Here is a tiny trained network, its code and every weight. The questions are about switching its units off for an input and a class, where a switched-off unit gives its printed mean instead of its output.

import numpy as np


def w(rows, s, z=0):
    codes = np.array(rows[::2]) - 128.0
    scale = np.full(codes.shape[1], s)
    scale[-1] = z or s
    return codes * scale


def norm(h):
    return h / np.sqrt((h * h).mean(-1, keepdims=True) + 1e-5)


def f(y):
    return np.maximum(y, 0)


def log_softmax(a):
    a = a - a.max(-1, keepdims=True)
    return a - np.log(np.exp(a).sum(-1, keepdims=True))


def net(x, mask):
    res = np.array(x, float).reshape(1, 3) / 4 @ E
    u = 0
    for l in range(3):
        y = f(norm(res) @ A[l][:, :-1].T + A[l][:, -1])
        res = res + np.where(mask[u : u + 12], y, B[l][:, -1]) @ B[l][:, :-1]
        u += 12
    return log_softmax(norm(res)[-1] @ U[:, :-1].T + U[:, -1])


A, B = {}, {}
E = w([
[195,196,100],'x0',
[141,255,209],'x1',
[75,175,49],'x2',
],0.0026)
A[0] = w([
[2,108,164,109],'0.n1',
[59,153,200,3],'0.n2',
[194,149,98,84],'0.n3',
[168,107,164,155],'0.n4',
[143,152,139,142],'0.n5',
[77,83,159,111],'0.n6',
[68,220,225,155],'0.n7',
[25,191,48,152],'0.n8',
[127,146,170,79],'0.n9',
[97,80,153,79],'0.n10',
[161,93,92,60],'0.n11',
[15,85,220,179],'0.n12',
],0.0068,0.0027)
B[0] = w([
[52,174,250,202],'0.n1',
[232,164,72,156],'0.n2',
[108,70,131,166],'0.n3',
[66,96,140,188],'0.n4',
[100,102,134,162],'0.n5',
[72,75,126,185],'0.n6',
[183,240,154,248],'0.n7',
[10,153,59,217],'0.n8',
[144,74,132,152],'0.n9',
[111,65,99,168],'0.n10',
[132,163,175,153],'0.n11',
[234,97,17,254],'0.n12',
],0.013,0.0038)
A[1] = w([
[120,180,216,66],'1.n1',
[124,146,123,44],'1.n2',
[108,155,212,14],'1.n3',
[73,183,235,31],'1.n4',
[215,58,235,70],'1.n5',
[255,120,232,137],'1.n6',
[61,129,96,136],'1.n7',
[182,145,86,7],'1.n8',
[185,138,57,74],'1.n9',
[98,46,174,77],'1.n10',
[223,91,117,215],'1.n11',
[41,150,217,34],'1.n12',
],0.0069,0.0015)
B[1] = w([
[140,90,55,183],'1.n1',
[115,151,127,132],'1.n2',
[163,108,64,150],'1.n3',
[181,104,40,173],'1.n4',
[134,225,76,219],'1.n5',
[172,6,117,246],'1.n6',
[186,89,87,228],'1.n7',
[131,164,177,163],'1.n8',
[89,166,152,185],'1.n9',
[102,158,203,234],'1.n10',
[110,67,172,251],'1.n11',
[159,98,199,162],'1.n12',
],0.016,0.0028)
A[2] = w([
[170,97,67,206],'2.n1',
[47,200,108,6],'2.n2',
[126,117,58,107],'2.n3',
[65,96,150,127],'2.n4',
[92,211,209,201],'2.n5',
[79,165,137,47],'2.n6',
[129,255,45,56],'2.n7',
[135,77,179,154],'2.n8',
[179,171,83,69],'2.n9',
[130,118,68,110],'2.n10',
[207,174,176,128],'2.n11',
[151,125,126,104],'2.n12',
],0.0077,0.0015)
B[2] = w([
[109,183,174,252],'2.n1',
[199,35,199,168],'2.n2',
[125,160,81,201],'2.n3',
[97,69,85,196],'2.n4',
[5,199,174,205],'2.n5',
[157,79,168,148],'2.n6',
[218,238,216,207],'2.n7',
[152,201,150,210],'2.n8',
[121,49,117,180],'2.n9',
[114,162,89,191],'2.n10',
[21,82,152,196],'2.n11',
[144,117,146,145],'2.n12',
],0.013,0.0038)
U = w([
[80,9,169,254],'0',
[27,75,34,78],'1',
[227,57,228,63],'2',
[159,215,179,166],'3',
[19,153,211,139],'4',
[105,198,28,103],'5',
[240,67,56,112],'6',
[200,209,148,106],'7',
],0.013,0.0015)

Each question gives the input, the list of numbers given to net, and the class t.
The units are the neurons (one row each of A and B). Each row of codes is followed by its name. A weight is (code - 128) times the scale printed after its matrix; where a second scale follows, it is the last column's (A, B and U).
mask holds one flag per neuron, layer by layer. A switched-off neuron (its flag False) gives its mean, the last column of its row in B, instead of its output. The means were averaged over made-up inputs and are rounded, as every weight is.
A unit's drop is (log p(t) with every unit on - log p(t) with that unit switched off) / (log p(t) with every unit on - log p(t) with every unit switched off).
The circuit of an input: a set's keep is (log p(t) with only the set's units on - log p(t) with every unit switched off) / (log p(t) with every unit on - log p(t) with every unit switched off). Starting from the 12 units with the biggest drops (on a tie, the unit counted first), units are removed one at a time, each time the one whose removal leaves the highest keep (on an exact tie, the one counted first), for as long as the keep stays at least 0.8.
units of the circuit, in order: the units of the circuit, biggest drop first
unit that matters most: the unit with the biggest drop
k most important neurons: the k neurons with the biggest drops, biggest first
k most important neurons of layer l: the k neurons of layer l with the biggest drops, biggest first
input [-8,1,-1], class 2: 2 most important neurons => 0.n8, 0.n1
input [-5,-2,-1], class 0: unit that matters most => 0.n8
input [-7,8,-2], class 2: 2 most important neurons of layer 0 => 0.n12, 0.n8
input [0,5,-4], class 2: units of the circuit, in order => 1.n6, 0.n8
input [-7,5,-6], class 2: 2 most important neurons => 0.n12, 1.n6
input [-3,-3,0], class 0: 4 most important neurons => 0.n8, 0.n12, 0.n7, 2.n7
input [-2,-1,-3], class 0: 2 most important neurons => 0.n8, 1.n11
input [1,-7,0], class 4: 2 most important neurons of layer 0 => 0.n8, 0.n12
input [3,-3,-7], class 4: 4 most important neurons => 0.n7, 0.n12, 0.n1, 0.n4
input [1,-5,1], class 5: 2 most important neurons => 0.n1, 0.n7
input [8,7,-6], class 6: 2 most important neurons => 0.n12, 1.n6
input [-4,-1,-8], class 0: 2 most important neurons of layer 0 => 0.n7, 0.n12
input [-8,4,2], class 3: 2 most important neurons => 2.n7, 0.n8
input [-5,2,8], class 3: unit that matters most => 2.n7
input [-7,1,4], class 3: 3 most important neurons => 0.n12, 2.n7, 1.n6
input [-2,-1,2], class 1: 4 most important neurons => 0.n8, 0.n7, 0.n1, 1.n7
input [0,3,-4], class 2: 3 most important neurons => 1.n6, 0.n8, 0.n1
input [5,-3,-3], class 4: 3 most important neurons of layer 0 => 0.n7, 0.n1, 0.n12
input [-6,0,0], class 0: 2 most important neurons => 0.n1, 0.n8
input [-3,7,-4], class 2: unit that matters most => 1.n6
input [-7,1,-3], class 2: 3 most important neurons of layer 0 => 0.n8, 0.n1, 0.n2
input [-1,-2,2], class 1: 4 most important neurons => 0.n8, 0.n7, 1.n7, 1.n5
input [-7,2,-8], class 2: 2 most important neurons => 0.n8, 1.n11
input [-4,2,-2], class 2: 3 most important neurons of layer 0 => 0.n12, 0.n8, 0.n1
input [6,7,-3], class 6: 3 most important neurons => 0.n12, 1.n6, 0.n8
input [-5,-2,0], class 0: 2 most important neurons of layer 0 => 0.n8, 0.n1
input [-6,3,-3], class 2: unit that matters most => 0.n12
input [8,-6,-4], class 4: 2 most important neurons of layer 1 => 1.n10, 1.n5
input [8,-7,-1], class 4: 4 most important neurons of layer 0 => 0.n7, 0.n1, 0.n8, 0.n12
